Below is a small trained network, with its code and all its weights. Each question gives an input and a class and asks what happens when units are switched off, that is, made to give their printed mean instead of their output.

import numpy as np


def w(rows, s, z=0):
    codes = np.array(rows[::2]) - 128.0
    scale = np.full(codes.shape[1], s)
    scale[-1] = z or s
    return codes * scale


def f(y):
    return np.maximum(y, 0)


def log_softmax(a):
    a = a - a.max(-1, keepdims=True)
    return a - np.log(np.exp(a).sum(-1, keepdims=True))


def net(x, mask):
    res = np.array(x, float).reshape(1, 7) / 4 @ E
    y = f(res @ A[0][:, :-1].T + A[0][:, -1])
    res = res + np.where(mask, y, B[0][:, -1]) @ B[0][:, :-1]
    return log_softmax(res[-1] @ U[:, :-1].T + U[:, -1])


A, B = {}, {}
E = w([
[118,138,132,123,147,135,130],'x0',
[71,175,62,65,64,152,180],'x1',
[109,174,43,226,182,6,201],'x2',
[136,122,125,131,119,123,128],'x3',
[126,129,132,129,129,126,127],'x4',
[209,251,173,85,138,69,109],'x5',
[134,123,130,130,121,126,130],'x6',
],0.012)
A[0] = w([
[84,103,83,198,145,126,153,88],'N0',
[123,171,101,156,135,95,187,26],'N1',
[123,170,136,76,74,123,132,83],'N2',
[159,64,187,110,99,205,84,37],'N3',
[76,140,68,109,74,126,156,9],'N4',
[108,191,116,36,83,155,152,84],'N5',
[121,164,83,165,132,2,241,124],'N6',
[149,105,168,52,96,202,95,247],'N7',
[152,154,163,55,109,134,149,92],'N8',
[175,149,197,182,163,76,140,19],'N9',
[111,174,60,181,140,27,188,3],'N10',
[45,17,132,145,133,177,187,233],'N11',
[167,168,164,46,98,145,128,74],'N12',
[72,55,130,165,108,209,202,43],'N13',
[179,221,164,125,149,108,129,39],'N14',
[154,130,142,97,110,159,162,51],'N15',
[165,69,197,108,121,231,104,40],'N16',
[212,75,227,163,193,92,30,30],'N17',
[103,60,87,207,202,123,202,123],'N18',
[136,69,125,190,174,110,174,131],'N19',
[20,54,65,94,110,154,160,126],'N20',
[46,37,72,128,118,187,133,36],'N21',
[42,78,104,244,158,104,124,150],'N22',
],0.0098,0.0079)
B[0] = w([
[44,166,68,157,68,76,43,173],'N0',
[171,145,184,54,121,201,204,159],'N1',
[137,176,117,126,93,132,152,161],'N2',
[95,65,131,139,236,98,82,197],'N3',
[63,83,122,210,170,235,70,152],'N4',
[118,164,75,202,73,129,144,185],'N5',
[156,103,177,139,227,187,92,228],'N6',
[136,202,134,89,77,120,178,249],'N7',
[113,211,96,163,90,135,163,169],'N8',
[66,84,94,184,161,116,45,166],'N9',
[195,114,255,62,171,207,199,198],'N10',
[88,43,190,129,238,171,86,233],'N11',
[148,201,66,157,53,102,137,182],'N12',
[195,170,164,67,95,76,175,181],'N13',
[142,58,154,145,192,136,88,173],'N14',
[92,161,72,141,94,122,150,141],'N15',
[120,38,135,138,201,114,67,202],'N16',
[209,143,245,83,149,198,194,207],'N17',
[75,135,74,156,29,70,86,202],'N18',
[100,185,112,160,59,66,88,179],'N19',
[174,84,219,94,201,186,126,206],'N20',
[216,162,185,18,121,145,219,189],'N21',
[37,185,41,164,81,56,132,208],'N22',
],0.0095,0.018)
U = w([
[131,22,127,187,199,175,62,99],'0',
[225,127,157,69,120,171,192,246],'1',
[83,156,1,214,27,99,96,2],'2',
],0.012,0.00063)

Each question gives the input, the list of numbers given to net, and the class t.
The units are the neurons (one row each of A and B). Each row of codes is followed by its name. A weight is (code - 128) times the scale printed after its matrix; where a second scale follows, it is the last column's (A, B and U).
mask holds one flag per neuron, in row order. A switched-off neuron (its flag False) gives its mean, the last column of its row in B, instead of its output. The means were averaged over made-up inputs and are rounded, as every weight is.
A unit's drop is (log p(t) with every unit on - log p(t) with that unit switched off) / (log p(t) with every unit on - log p(t) with every unit switched off).
The circuit of an input: a set's keep is (log p(t) with only the set's units on - log p(t) with every unit switched off) / (log p(t) with every unit on - log p(t) with every unit switched off). Starting from the 12 units with the biggest drops (on a tie, the unit counted first), units are removed one at a time, each time the one whose removal leaves the highest keep (on an exact tie, the one counted first), for as long as the keep stays at least 0.8.
circuit, biggest first: the units of the circuit, biggest drop first
top k neurons: the k neurons with the biggest drops, biggest first
drop of u: that unit's drop, to one decimal
input [-3,-6,4,4,-6,8,-1], class 0: top 4 neurons => [N9; N14; N7; N21]
input [-8,-3,3,3,4,7,-6], class 0: top 3 neurons => [N9; N7; N14]
input [-7,0,8,-5,-3,-1,-7], class 2: top 2 neurons => [N22; N18]
input [4,-2,5,-4,0,8,2], class 0: top 4 neurons => [N9; N14; N7; N6]
input [-6,-1,3,7,-2,-4,2], class 2: circuit, biggest first => [N22]
input [-2,-3,7,8,-5,8,1], class 0: top 2 neurons => [N9; N6]
input [-8,-4,5,8,0,6,-6], class 0: top 3 neurons => [N9; N7; N6]
input [-2,-6,7,4,8,-1,3], class 2: top 2 neurons => [N22; N18]
input [-4,-1,-7,1,8,-1,8], class 0: top 3 neurons => [N16; N3; N10]
input [5,-3,7,8,-7,5,1], class 0: top 2 neurons => [N9; N6]
input [-5,0,4,-5,-3,3,4], class 0: top 4 neurons => [N7; N21; N17; N6]
input [-6,8,8,-4,1,-4,2], class 0: top 2 neurons => [N4; N6]
input [3,5,-4,-6,-2,-8,3], class 1: drop of N21 => 7.8
input [-4,6,-4,0,7,-8,6], class 1: drop of N13 => 4.1
input [1,4,5,-6,-8,-1,4], class 0: drop of N7 => 0.1
input [4,-3,6,4,-2,4,-5], class 0: drop of N7 => 0.2
